Below are the code and all the weights of a small trained network. Each question names an input and a class and asks about switching units off, where a switched-off unit gives its printed mean instead of its output.

import numpy as np


def w(rows, s, z=0):
    codes = np.array(rows[::2]) - 128.0
    scale = np.full(codes.shape[1], s)
    scale[-1] = z or s
    return codes * scale


def norm(h):
    return h / np.sqrt((h * h).mean(-1, keepdims=True) + 1e-5)


def f(y):
    return np.maximum(y, 0)


def log_softmax(a):
    a = a - a.max(-1, keepdims=True)
    return a - np.log(np.exp(a).sum(-1, keepdims=True))


def net(x, mask):
    res = np.array(x, float).reshape(1, 5) / 4 @ E
    u = 0
    for l in range(4):
        y = f(norm(res) @ A[l][:, :-1].T + A[l][:, -1])
        res = res + np.where(mask[u : u + 3], y, B[l][:, -1]) @ B[l][:, :-1]
        u += 3
    return log_softmax(norm(res)[-1] @ U[:, :-1].T + U[:, -1])


A, B = {}, {}
E = w([
[135,164,147,92],'x0',
[185,66,152,109],'x1',
[254,164,77,171],'x2',
[132,127,121,125],'x3',
[91,164,63,146],'x4',
],0.0085)
A[0] = w([
[103,52,144,114,99],'0.n1',
[252,66,187,137,118],'0.n2',
[60,64,159,73,250],'0.n3',
],0.012,0.0021)
B[0] = w([
[141,190,172,89,183],'0.n1',
[123,5,147,100,254],'0.n2',
[111,215,137,139,245],'0.n3',
],0.013,0.0086)
A[1] = w([
[14,214,62,150,167],'1.n1',
[169,74,2,196,96],'1.n2',
[64,92,150,60,2],'1.n3',
],0.0077,0.0016)
B[1] = w([
[197,172,68,2,254],'1.n1',
[91,223,180,225,181],'1.n2',
[123,137,87,211,163],'1.n3',
],0.01,0.0067)
A[2] = w([
[70,8,100,114,58],'2.n1',
[47,139,86,116,121],'2.n2',
[71,119,200,126,3],'2.n3',
],0.017,0.0011)
B[2] = w([
[123,165,167,71,254],'2.n1',
[135,61,119,2,190],'2.n2',
[95,121,127,190,190],'2.n3',
],0.018,0.0069)
A[3] = w([
[84,93,88,161,8],'3.n1',
[7,132,243,116,4],'3.n2',
[187,211,202,95,130],'3.n3',
],0.013,0.0018)
B[3] = w([
[155,125,113,123,130],'3.n1',
[196,161,86,218,243],'3.n2',
[123,129,114,249,255],'3.n3',
],0.016,0.0086)
U = w([
[91,252,81,162,71],'0',
[121,114,123,247,97],'1',
[109,88,111,28,249],'2',
],0.012,0.002)

Each question gives the input, the list of numbers given to net, and the class t.
The units are the neurons (one row each of A and B). Each row of codes is followed by its name. A weight is (code - 128) times the scale printed after its matrix; where a second scale follows, it is the last column's (A, B and U).
mask holds one flag per neuron, layer by layer. A switched-off neuron (its flag False) gives its mean, the last column of its row in B, instead of its output. The means were averaged over made-up inputs and are rounded, as every weight is.
A unit's drop is (log p(t) with every unit on - log p(t) with that unit switched off) / (log p(t) with every unit on - log p(t) with every unit switched off).
The circuit of an input: a set's keep is (log p(t) with only the set's units on - log p(t) with every unit switched off) / (log p(t) with every unit on - log p(t) with every unit switched off). Starting from all 12 units, units are removed one at a time, each time the one whose removal leaves the highest keep (on an exact tie, the one counted first), for as long as the keep stays at least 0.8.
units of the circuit, in order: the units of the circuit, biggest drop first
unit that matters most: the unit with the biggest drop
k most important neurons: the k neurons with the biggest drops, biggest first
k most important neurons of layer l: the k neurons of layer l with the biggest drops, biggest first
drop when u is switched off: that unit's drop, to one decimal
input [-5,-1,-3,-1,2], class 2: 4 most important neurons : 2.n2, 3.n2, 1.n2, 1.n1
input [-7,8,-7,1,1], class 0: 2 most important neurons : 0.n3, 0.n2
input [-8,8,-6,1,4], class 0: unit that matters most : 0.n1
input [0,2,8,-1,-7], class 2: units of the circuit, in order : 0.n2, 3.n2
input [-3,7,5,8,-2], class 2: units of the circuit, in order : 0.n2, 3.n3
input [-8,-4,-7,2,-7], class 0: 2 most important neurons : 0.n2, 0.n3
input [-4,-1,-4,-8,-2], class 0: 2 most important neurons : 0.n2, 0.n3
input [-3,6,8,-7,-7], class 2: 2 most important neurons : 0.n2, 3.n2
input [0,5,-5,3,2], class 0: 2 most important neurons of layer 0 : 0.n3, 0.n2
input [-6,7,-3,4,7], class 0: 2 most important neurons : 0.n2, 0.n1
input [-2,4,-7,-2,2], class 0: 2 most important neurons of layer 0 : 0.n2, 0.n3
input [-7,-2,-6,4,-4], class 0: 3 most important neurons : 0.n2, 0.n3, 1.n1
input [8,-5,0,-4,8], class 2: 2 most important neurons of layer 0 : 0.n3, 0.n1
input [4,-2,0,5,7], class 2: unit that matters most : 3.n2
input [5,1,6,1,2], class 1: drop when 1.n2 is switched off : 0.0
input [-1,-4,-1,-7,5], class 2: drop when 2.n2 is switched off : 0.1
input [-5,-6,0,0,6], class 2: drop when 3.n3 is switched off : 0.1
